Below are the code and all the weights of a small trained network. Each question names an input and a class and asks about switching units off, where a switched-off unit gives its printed mean instead of its output.

import numpy as np


def w(rows, s, z=0):
    codes = np.array(rows[::2]) - 128.0
    scale = np.full(codes.shape[1], s)
    scale[-1] = z or s
    return codes * scale


def f(y):
    return np.maximum(y, 0)


def log_softmax(a):
    a = a - a.max(-1, keepdims=True)
    return a - np.log(np.exp(a).sum(-1, keepdims=True))


def net(x, mask):
    res = np.array(x, float).reshape(1, 8) / 4 @ E
    y = f(res @ A[0][:, :-1].T + A[0][:, -1])
    res = res + np.where(mask, y, B[0][:, -1]) @ B[0][:, :-1]
    return log_softmax(res[-1] @ U[:, :-1].T + U[:, -1])


A, B = {}, {}
E = w([
[197,252,94,144,113],'x0',
[92,205,255,11,225],'x1',
[44,183,243,121,29],'x2',
[178,10,160,38,59],'x3',
[241,167,169,165,94],'x4',
[126,112,149,39,122],'x5',
[145,32,180,201,151],'x6',
[134,91,108,138,184],'x7',
],0.0067)
A[0] = w([
[137,79,230,122,87,125],'N1',
[122,217,118,144,125,19],'N2',
[121,151,148,172,144,48],'N3',
[27,124,193,121,150,162],'N4',
[93,152,196,86,184,212],'N5',
[197,105,172,125,120,60],'N6',
[102,119,144,113,188,170],'N7',
[106,169,112,96,55,227],'N8',
[144,150,108,63,166,247],'N9',
[155,169,71,119,114,222],'N10',
[124,122,174,155,156,94],'N11',
[90,55,54,252,96,227],'N12',
[174,172,144,139,135,155],'N13',
[143,71,162,89,73,254],'N14',
[113,139,165,120,71,176],'N15',
],0.014,0.0045)
B[0] = w([
[217,25,233,33,133,201],'N1',
[180,116,44,90,87,183],'N2',
[112,97,89,44,116,151],'N3',
[13,197,206,134,149,220],'N4',
[43,24,152,98,87,227],'N5',
[76,116,221,202,170,160],'N6',
[32,148,126,217,26,180],'N7',
[63,157,70,154,11,193],'N8',
[95,20,96,177,68,189],'N9',
[181,78,81,211,121,190],'N10',
[148,127,117,88,127,154],'N11',
[200,119,227,230,107,250],'N12',
[124,105,4,148,130,175],'N13',
[254,71,136,93,119,210],'N14',
[103,154,199,188,147,179],'N15',
],0.007,0.015)
U = w([
[97,128,150,152,194,117],'0',
[125,216,109,149,81,217],'1',
[132,192,141,76,183,2],'2',
[7,169,132,148,123,183],'3',
[75,128,204,24,130,90],'4',
[148,134,225,167,149,143],'5',
[126,145,128,46,244,63],'6',
[216,59,111,121,94,192],'7',
],0.012,0.0057)

Each question gives the input, the list of numbers given to net, and the class t.
The units are the neurons (one row each of A and B). Each row of codes is followed by its name. A weight is (code - 128) times the scale printed after its matrix; where a second scale follows, it is the last column's (A, B and U).
mask holds one flag per neuron, in row order. A switched-off neuron (its flag False) gives its mean, the last column of its row in B, instead of its output. The means were averaged over made-up inputs and are rounded, as every weight is.
A unit's drop is (log p(t) with every unit on - log p(t) with that unit switched off) / (log p(t) with every unit on - log p(t) with every unit switched off).
The circuit of an input: a set's keep is (log p(t) with only the set's units on - log p(t) with every unit switched off) / (log p(t) with every unit on - log p(t) with every unit switched off). Starting from the 12 units with the biggest drops (on a tie, the unit counted first), units are removed one at a time, each time the one whose removal leaves the highest keep (on an exact tie, the one counted first), for as long as the keep stays at least 0.8.
units of the circuit, in order: the units of the circuit, biggest drop first
unit that matters most: the unit with the biggest drop
top k neurons: the k neurons with the biggest drops, biggest first
drop when u is switched off: that unit's drop, to one decimal
input [-5,-8,3,0,-7,-4,-8,-4], class 1: top 2 neurons	N8, N1
input [-5,2,-6,-5,1,8,3,5], class 3: units of the circuit, in order	N7, N14
input [-3,6,-2,6,-7,-6,1,6], class 4: top neuron	N8
input [3,8,0,-6,8,-5,-2,8], class 7: top 2 neurons	N2, N4
input [4,6,-2,-1,-1,-6,0,-7], class 3: units of the circuit, in order	N14, N12
input [-8,2,-1,0,2,-1,-8,-6], class 3: units of the circuit, in order	N1, N12
input [-1,8,-2,0,-6,-4,6,-3], class 3: top 3 neurons	N7, N14, N4
input [-3,3,4,7,-6,-5,8,2], class 4: units of the circuit, in order	N4, N1
input [-2,-4,0,-4,5,-3,2,8], class 5: top 2 neurons	N12, N14
input [7,-4,1,1,5,1,7,3], class 5: top 4 neurons	N6, N2, N12, N9
input [-4,7,-3,-3,2,5,-5,7], class 3: top 2 neurons	N7, N1
input [7,-4,-6,-3,-4,-3,4,8], class 5: top 3 neurons	N12, N14, N2
input [-8,0,0,-8,-4,1,7,6], class 3: top 3 neurons	N7, N4, N1
input [1,4,-5,-6,7,0,1,-2], class 7: units of the circuit, in order	N4
input [6,-4,5,3,-5,-5,1,-4], class 1: top 3 neurons	N8, N1, N5
input [6,6,1,6,-1,5,4,1], class 4: top 3 neurons	N12, N10, N5
input [2,-4,8,-2,-7,-4,-8,-1], class 1: top 2 neurons	N5, N2
input [2,-5,-7,-7,-2,4,7,4], class 5: drop when N12 is switched off	0.8
input [-2,8,1,4,-5,0,-7,6], class 3: drop when N9 is switched off	0.2
input [-5,-8,3,-3,1,-4,6,8], class 5: drop when N12 is switched off	0.9
input [-6,0,3,5,2,-7,8,3], class 5: drop when N1 is switched off	0.0
input [6,8,-1,-3,3,1,-8,-2], class 7: unit that matters most	N2
